Below are the code and all the weights of a small trained network. Each question names an input and a class and asks about switching units off, where a switched-off unit gives its printed mean instead of its output.

import numpy as np


def w(rows, s, z=0):
    codes = np.array(rows[::2]) - 128.0
    scale = np.full(codes.shape[1], s)
    scale[-1] = z or s
    return codes * scale


def f(y):
    return np.maximum(y, 0)


def log_softmax(a):
    a = a - a.max(-1, keepdims=True)
    return a - np.log(np.exp(a).sum(-1, keepdims=True))


def net(x, mask):
    res = np.array(x, float).reshape(1, 7) / 4 @ E
    y = f(res @ A[0][:, :-1].T + A[0][:, -1])
    res = res + np.where(mask, y, B[0][:, -1]) @ B[0][:, :-1]
    return log_softmax(res[-1] @ U[:, :-1].T + U[:, -1])


A, B = {}, {}
E = w([
[3,198,74,7],'x0',
[114,217,64,137],'x1',
[145,146,109,99],'x2',
[177,142,87,82],'x3',
[166,234,245,107],'x4',
[113,122,146,145],'x5',
[78,93,180,186],'x6',
],0.0058)
A[0] = w([
[157,142,145,159,69],'neuron 1',
[91,153,78,150,8],'neuron 2',
[134,6,127,190,200],'neuron 3',
[103,167,157,118,204],'neuron 4',
[171,133,128,116,3],'neuron 5',
[63,94,117,84,177],'neuron 6',
[179,193,118,142,205],'neuron 7',
[145,152,70,150,250],'neuron 8',
[121,163,104,90,4],'neuron 9',
[132,147,98,134,94],'neuron 10',
[135,173,144,113,227],'neuron 11',
[125,191,178,154,128],'neuron 12',
[135,209,139,214,68],'neuron 13',
[128,61,154,188,176],'neuron 14',
[167,105,186,133,77],'neuron 15',
[196,129,107,124,80],'neuron 16',
[160,130,186,104,21],'neuron 17',
[210,170,219,98,189],'neuron 18',
[115,71,93,166,253],'neuron 19',
],0.013,0.0023)
B[0] = w([
[139,121,174,183,163],'neuron 1',
[71,122,125,165,163],'neuron 2',
[161,158,68,37,255],'neuron 3',
[223,95,134,109,179],'neuron 4',
[73,127,139,101,144],'neuron 5',
[61,159,61,71,202],'neuron 6',
[254,128,169,217,193],'neuron 7',
[92,128,85,214,190],'neuron 8',
[142,108,111,135,171],'neuron 9',
[99,52,114,158,148],'neuron 10',
[189,66,84,99,184],'neuron 11',
[236,147,147,89,186],'neuron 12',
[172,133,192,160,179],'neuron 13',
[113,175,160,112,220],'neuron 14',
[144,145,224,99,189],'neuron 15',
[89,144,86,174,171],'neuron 16',
[125,73,177,149,166],'neuron 17',
[145,79,221,121,244],'neuron 18',
[213,197,32,102,205],'neuron 19',
],0.0055,0.0081)
U = w([
[168,208,154,48,253],'0',
[153,59,241,98,3],'1',
[59,232,101,2,11],'2',
[149,100,187,33,166],'3',
[147,87,107,127,174],'4',
[164,193,223,172,57],'5',
[35,206,87,131,138],'6',
],0.0076,0.0023)

Each question gives the input, the list of numbers given to net, and the class t.
The units are the neurons (one row each of A and B). Each row of codes is followed by its name. A weight is (code - 128) times the scale printed after its matrix; where a second scale follows, it is the last column's (A, B and U).
mask holds one flag per neuron, in row order. A switched-off neuron (its flag False) gives its mean, the last column of its row in B, instead of its output. The means were averaged over made-up inputs and are rounded, as every weight is.
A unit's drop is (log p(t) with every unit on - log p(t) with that unit switched off) / (log p(t) with every unit on - log p(t) with every unit switched off).
The circuit of an input: a set's keep is (log p(t) with only the set's units on - log p(t) with every unit switched off) / (log p(t) with every unit on - log p(t) with every unit switched off). Starting from the 12 units with the biggest drops (on a tie, the unit counted first), units are removed one at a time, each time the one whose removal leaves the highest keep (on an exact tie, the one counted first), for as long as the keep stays at least 0.8.
circuit, biggest first: the units of the circuit, biggest drop first
most important unit: the unit with the biggest drop
top k neurons: the k neurons with the biggest drops, biggest first
drop of u: that unit's drop, to one decimal
input [-6,-7,-5,5,-8,7,-3], class 0: circuit, biggest first => [neuron 3; neuron 19]
input [-4,0,2,8,2,8,-5], class 1: circuit, biggest first => [neuron 18; neuron 19; neuron 3]
input [-7,5,3,8,8,7,-7], class 5: most important unit => neuron 7
input [-7,-8,8,-8,-8,0,-7], class 0: circuit, biggest first => [neuron 3; neuron 19]
input [8,-8,-3,5,-4,2,0], class 2: circuit, biggest first => [neuron 6; neuron 7]
input [-7,0,5,2,6,-6,-1], class 1: circuit, biggest first => [neuron 18; neuron 17]
input [6,6,7,-4,-3,-8,-6], class 6: top 3 neurons => [neuron 8; neuron 3; neuron 2]
input [2,-8,4,0,-8,-2,3], class 2: top 2 neurons => [neuron 3; neuron 6]
input [1,-1,8,-6,-2,-8,3], class 2: top 2 neurons => [neuron 7; neuron 18]
input [7,1,-7,7,-1,-2,-2], class 6: drop of neuron 18 => 0.1
input [1,-6,3,-6,-3,-5,-7], class 2: drop of neuron 13 => 0.1
input [-7,-5,-6,-7,-2,1,2], class 0: drop of neuron 3 => 0.5
input [-8,-7,-7,-8,-2,-4,-3], class 0: drop of neuron 3 => 0.6
input [2,-4,-7,-8,-8,-5,1], class 2: most important unit => neuron 3
